Questions about the matrix below. Counting starts at 0.
1) Read off the entry directly above 128.
2) Read off the top entry of the column that holds the largest entry.
3) Read off the entry just right of 124.
4) Read off the entry in the top-right corner.
5) Read off the entry in row 0 and column 2.
6) Read off the entry in row 1 and column 0.
[[133 112 135 134 122 133 151 133]
 [128 117 124 140 126 142 153 141]]
1) 133
2) 151
3) 140
4) 133
5) 135
6) 128
